Below are the code and all the weights of a small trained network. Each question names an input and a target symbol and asks about switching units off, where a switched-off unit gives its printed mean instead of its output.

import numpy as np


def w(rows, s, z=0):
    codes = np.array(rows[::2]) - 128.0
    scale = np.full(codes.shape[1], s)
    scale[-1] = z or s
    return codes * scale


def norm(h):
    return h / np.sqrt((h * h).mean(-1, keepdims=True) + 1e-5)


def f(y):
    return np.maximum(y, 0)


def softmax(a):
    e = np.exp(a - a.max(-1, keepdims=True))
    return e / e.sum(-1, keepdims=True)


def log_softmax(a):
    a = a - a.max(-1, keepdims=True)
    return a - np.log(np.exp(a).sum(-1, keepdims=True))


def net(x, mask):
    ids = ['αηθμξστ'.index(c) for c in x.split()]
    T = len(ids)
    res = E[ids] + P[:T]
    r = norm(res)
    for j in range(2):
        rows = slice(2 * j, 2 * j + 2)
        q, k, v = (r @ M[0][rows].T for M in (Q, K, V))
        z = softmax(np.where(np.tri(T) > 0, q @ k.T / 2**0.5, -1e9)) @ v
        o = O[0][rows]
        res = res + np.where(mask[j], z, o[:, -1]) @ o[:, :-1]
    y = f(norm(res) @ A[0][:, :-1].T + A[0][:, -1])
    res = res + np.where(mask[2:10], y, B[0][:, -1]) @ B[0][:, :-1]
    return log_softmax(norm(res)[-1] @ U[:, :-1].T + U[:, -1])


Q, K, V, O, A, B = {}, {}, {}, {}, {}, {}
E = w([
[176,236,24,9],'α',
[198,102,149,72],'η',
[160,138,151,30],'θ',
[116,54,164,53],'μ',
[130,34,152,107],'ξ',
[225,196,239,171],'σ',
[40,164,145,137],'τ',
],0.016)
P = w([
[94,142,134,185],'0',
[176,132,139,154],'1',
[160,139,70,143],'2',
[45,118,141,62],'3',
[166,189,137,140],'4',
[158,147,67,140],'5',
[9,91,148,71],'6',
[163,184,136,153],'7',
],0.015)
Q[0] = w([
[144,92,3,68],'head 0',
[219,65,203,193],'head 0',
[154,172,4,159],'head 1',
[152,143,64,197],'head 1',
],0.018)
K[0] = w([
[184,66,30,131],'head 0',
[77,24,168,102],'head 0',
[7,165,81,161],'head 1',
[60,115,83,154],'head 1',
],0.02)
V[0] = w([
[71,172,228,127],'head 0',
[198,144,230,151],'head 0',
[248,158,141,113],'head 1',
[101,221,122,163],'head 1',
],0.013)
O[0] = w([
[149,254,165,150,252],'head 0',
[83,159,246,223,127],'head 0',
[160,134,214,53,194],'head 1',
[71,85,130,165,137],'head 1',
],0.0086,0.0034)
A[0] = w([
[197,223,170,151,232],'neuron 0',
[17,190,133,22,146],'neuron 1',
[114,135,244,49,209],'neuron 2',
[203,200,103,107,98],'neuron 3',
[150,8,66,130,154],'neuron 4',
[103,192,208,189,88],'neuron 5',
[202,193,139,93,5],'neuron 6',
[188,215,191,31,144],'neuron 7',
],0.012,0.0024)
B[0] = w([
[200,53,125,159,226],'neuron 0',
[140,27,204,174,202],'neuron 1',
[160,227,49,121,242],'neuron 2',
[178,209,130,184,176],'neuron 3',
[124,182,215,131,178],'neuron 4',
[127,121,96,36,204],'neuron 5',
[79,113,59,176,175],'neuron 6',
[6,112,78,126,251],'neuron 7',
],0.016,0.011)
U = w([
[182,150,4,99,73],'α',
[68,134,79,210,125],'η',
[215,63,89,155,253],'θ',
[138,17,132,104,204],'μ',
[131,140,176,155,109],'ξ',
[146,140,122,38,141],'σ',
[84,229,180,100,93],'τ',
],0.012,0.0046)

Each question gives the input, a string of symbols that net reads in full, and the target symbol t.
The units are the heads (2 rows each of Q, K, V and O) and the neurons (one row each of A and B). Each row of codes is followed by its name. A weight is (code - 128) times the scale printed after its matrix; where a second scale follows, it is the last column's (O, A, B and U).
mask holds one flag per unit, heads first, then neurons. A switched-off unit (its flag False) gives its mean, the last column of its rows in O or B, instead of its output. The means were averaged over made-up inputs and are rounded, as every weight is.
A unit's drop is (log p(t) with every unit on - log p(t) with that unit switched off) / (log p(t) with every unit on - log p(t) with every unit switched off).
The circuit of an input: a set's keep is (log p(t) with only the set's units on - log p(t) with every unit switched off) / (log p(t) with every unit on - log p(t) with every unit switched off). Starting from all 10 units, units are removed one at a time, each time the one whose removal leaves the highest keep (on an exact tie, the one counted first), for as long as the keep stays at least 0.8.
circuit, biggest first: the units of the circuit, biggest drop first
unit that matters most: the unit with the biggest drop
top k neurons: the k neurons with the biggest drops, biggest first
heads that matter: for each layer, one digit per head in row order, 1 if its drop is at least 0.15 and else 0, layers parted by /
drop when u is switched off: that unit's drop, to one decimal
input μ μ θ η θ, target η: circuit, biggest first : neuron 7
input θ τ μ τ τ ξ, target μ: top 2 neurons : neuron 2; neuron 7
input μ η θ, target τ: top 4 neurons : neuron 4; neuron 0; neuron 2; neuron 1
input ξ σ σ α σ τ μ μ, target η: top 2 neurons : neuron 7; neuron 5
input μ σ τ ξ, target τ: circuit, biggest first : neuron 0; head 0
input τ σ ξ σ τ μ μ, target τ: heads that matter : 10
input τ σ α μ μ, target η: heads that matter : 00
input η σ τ ξ τ σ ξ, target τ: top 2 neurons : neuron 2; neuron 0
input ξ ξ ξ ξ θ μ, target σ: top 2 neurons : neuron 0; neuron 4
input μ τ ξ, target μ: top 2 neurons : neuron 2; neuron 3
input ξ σ σ τ μ θ, target τ: top 3 neurons : neuron 4; neuron 0; neuron 1
input α σ τ α, target μ: top 3 neurons : neuron 2; neuron 1; neuron 7
input ξ η μ, target σ: drop when neuron 0 is switched off : 0.1
input τ μ ξ α α η α, target μ: unit that matters most : neuron 1
input τ τ α μ σ, target α: drop when neuron 7 is switched off : 0.1
input ξ σ τ τ τ, target θ: drop when head 0 is switched off : 0.4
